Below are the code and all the weights of a small trained network. Each question names an input and a target symbol and asks about switching units off, where a switched-off unit gives its printed mean instead of its output.

import numpy as np


def w(rows, s, z=0):
    codes = np.array(rows[::2]) - 128.0
    scale = np.full(codes.shape[1], s)
    scale[-1] = z or s
    return codes * scale


def norm(h):
    return h / np.sqrt((h * h).mean(-1, keepdims=True) + 1e-5)


def f(y):
    return np.maximum(y, 0)


def softmax(a):
    e = np.exp(a - a.max(-1, keepdims=True))
    return e / e.sum(-1, keepdims=True)


def log_softmax(a):
    a = a - a.max(-1, keepdims=True)
    return a - np.log(np.exp(a).sum(-1, keepdims=True))


def net(x, mask):
    ids = ['αβγεζηλμξπσφψω'.index(c) for c in x.split()]
    T = len(ids)
    res = E[ids] + P[:T]
    u = 0
    for l in range(2):
        q, k, v = (norm(res) @ M[l].T for M in (Q, K, V))
        z = softmax(np.where(np.tri(T) > 0, q @ k.T / 2**0.5, -1e9)) @ v
        res = res + np.where(mask[u], z, O[l][:, -1]) @ O[l][:, :-1]
        u += 1
        y = f(norm(res) @ A[l][:, :-1].T + A[l][:, -1])
        res = res + np.where(mask[u : u + 12], y, B[l][:, -1]) @ B[l][:, :-1]
        u += 12
    return log_softmax(norm(res)[-1] @ U[:, :-1].T + U[:, -1])


Q, K, V, O, A, B = {}, {}, {}, {}, {}, {}
E = w([
[128,146,133],'α',
[128,145,134],'β',
[128,155,136],'γ',
[125,104,128],'ε',
[129,155,135],'ζ',
[124,103,128],'η',
[124,102,129],'λ',
[128,172,139],'μ',
[167,3,94],'ξ',
[136,146,128],'π',
[122,92,137],'σ',
[69,127,112],'φ',
[148,145,65],'ψ',
[200,79,13],'ω',
],0.018)
P = w([
[131,218,124],'0',
[153,211,110],'1',
[158,184,103],'2',
[171,141,111],'3',
[171,175,119],'4',
[158,250,127],'5',
],0.0014)
Q[0] = w([
[3,128,25],'0.h0',
[42,91,173],'0.h0',
],0.0032)
K[0] = w([
[196,122,171],'0.h0',
[98,253,172],'0.h0',
],0.004)
V[0] = w([
[179,109,253],'0.h0',
[230,118,118],'0.h0',
],0.017)
O[0] = w([
[235,53,251,2],'0.h0',
[236,198,120,231],'0.h0',
],0.011,0.0023)
A[0] = w([
[136,146,164,112],'0.n0',
[179,35,15,2],'0.n1',
[126,92,107,86],'0.n2',
[128,70,169,6],'0.n3',
[132,91,123,79],'0.n4',
[181,64,2,151],'0.n5',
[206,119,55,134],'0.n6',
[83,123,253,165],'0.n7',
[143,131,127,112],'0.n8',
[136,133,86,87],'0.n9',
[127,125,132,100],'0.n10',
[186,140,179,149],'0.n11',
],0.0064,0.003)
B[0] = w([
[136,162,124,168],'0.n0',
[168,34,101,160],'0.n1',
[111,119,117,133],'0.n2',
[214,134,184,135],'0.n3',
[126,123,142,133],'0.n4',
[112,225,138,219],'0.n5',
[157,204,83,249],'0.n6',
[99,7,186,209],'0.n7',
[133,128,123,142],'0.n8',
[121,156,147,152],'0.n9',
[125,132,134,128],'0.n10',
[212,177,137,253],'0.n11',
],0.014,0.0028)
Q[1] = w([
[70,151,164],'1.h0',
[152,254,97],'1.h0',
],0.0062)
K[1] = w([
[184,159,70],'1.h0',
[190,33,2],'1.h0',
],0.0072)
V[1] = w([
[136,178,249],'1.h0',
[233,38,29],'1.h0',
],0.013)
O[1] = w([
[49,175,172,251],'1.h0',
[132,70,9,168],'1.h0',
],0.014,0.0019)
A[1] = w([
[130,130,126,120],'1.n0',
[4,113,134,21],'1.n1',
[143,33,13,163],'1.n2',
[248,124,163,146],'1.n3',
[110,65,156,78],'1.n4',
[46,148,75,136],'1.n5',
[128,126,129,95],'1.n6',
[121,99,141,79],'1.n7',
[169,122,109,210],'1.n8',
[238,72,174,176],'1.n9',
[241,73,155,5],'1.n10',
[132,124,131,91],'1.n11',
],0.011,0.0015)
B[1] = w([
[125,129,128,135],'1.n0',
[121,71,98,210],'1.n1',
[251,67,67,216],'1.n2',
[141,164,203,255],'1.n3',
[140,191,104,168],'1.n4',
[54,129,93,214],'1.n5',
[131,139,134,128],'1.n6',
[132,157,119,144],'1.n7',
[103,112,158,204],'1.n8',
[185,66,98,185],'1.n9',
[196,91,195,161],'1.n10',
[124,133,130,128],'1.n11',
],0.027,0.0035)
U = w([
[119,34,155,123],'α',
[143,102,137,76],'β',
[108,84,174,115],'γ',
[146,102,141,84],'ε',
[108,118,148,66],'ζ',
[166,88,126,147],'η',
[172,87,132,135],'λ',
[71,105,223,155],'μ',
[129,124,128,3],'ξ',
[167,251,189,181],'π',
[190,78,219,84],'σ',
[10,90,81,224],'φ',
[69,224,29,87],'ψ',
[187,150,27,128],'ω',
],0.012,0.0043)

Each question gives the input, a string of symbols that net reads in full, and the target symbol t.
The units are the heads (2 rows each of Q, K, V and O) and the neurons (one row each of A and B). Each row of codes is followed by its name. A weight is (code - 128) times the scale printed after its matrix; where a second scale follows, it is the last column's (O, A, B and U).
mask holds one flag per unit, layer by layer, with each layer's heads first. A switched-off unit (its flag False) gives its mean, the last column of its rows in O or B, instead of its output. The means were averaged over made-up inputs and are rounded, as every weight is.
A unit's drop is (log p(t) with every unit on - log p(t) with that unit switched off) / (log p(t) with every unit on - log p(t) with every unit switched off).
The circuit of an input: a set's keep is (log p(t) with only the set's units on - log p(t) with every unit switched off) / (log p(t) with every unit on - log p(t) with every unit switched off). Starting from the 12 units with the biggest drops (on a tie, the unit counted first), units are removed one at a time, each time the one whose removal leaves the highest keep (on an exact tie, the one counted first), for as long as the keep stays at least 0.8.
units of the circuit, in order: the units of the circuit, biggest drop first
k most important neurons: the k neurons with the biggest drops, biggest first
k most important neurons of layer l: the k neurons of layer l with the biggest drops, biggest first
drop of u: that unit's drop, to one decimal
input φ π α, target φ: units of the circuit, in order	0.h0
input ε σ π, target σ: units of the circuit, in order	0.h0, 1.n9, 1.n3
input ζ μ λ, target μ: units of the circuit, in order	1.h0, 0.h0
input π π α ψ η π, target ψ: units of the circuit, in order	0.n11, 1.n3, 1.n2
input π ω ψ σ ψ β, target ψ: 2 most important neurons	0.n5, 0.n7
input π π ψ σ, target ψ: 2 most important neurons	0.n5, 0.n11
input ψ α α φ α, target φ: 2 most important neurons of layer 0	0.n11, 0.n6
input λ φ π σ, target φ: 2 most important neurons	0.n11, 1.n1
input γ π ε ε, target π: 2 most important neurons	0.n5, 1.n2
input ψ π α ψ π μ, target ψ: 2 most important neurons	0.n11, 1.n3
input α ε π η, target π: 2 most important neurons of layer 0	0.n5, 0.n3
input π η η, target π: 4 most important neurons of layer 0	0.n5, 0.n7, 0.n6, 0.n11
input σ α α, target σ: 2 most important neurons	0.n7, 0.n11
input π γ σ α, target σ: most important neuron of layer 1	1.n9
input ψ π η, target ψ: 3 most important neurons	0.n5, 0.n11, 1.n3
input ζ ψ α γ, target ψ: 3 most important neurons	0.n7, 1.n3, 0.n11
input σ π π σ α ε, target σ: 3 most important neurons of layer 0	0.n11, 0.n5, 0.n1
input η σ μ β, target σ: 2 most important neurons	0.n7, 1.n9
input α μ α, target μ: 2 most important neurons	1.n2, 0.n1
input μ μ μ α, target μ: most important neuron of layer 1	1.n2
input π α φ φ β β, target φ: drop of 0.h0	0.9
input π α ψ α, target ψ: drop of 0.h0	1.3
input μ γ γ, target μ: drop of 1.h0	0.6
input ε ψ μ α, target ψ: drop of 1.n3	0.2
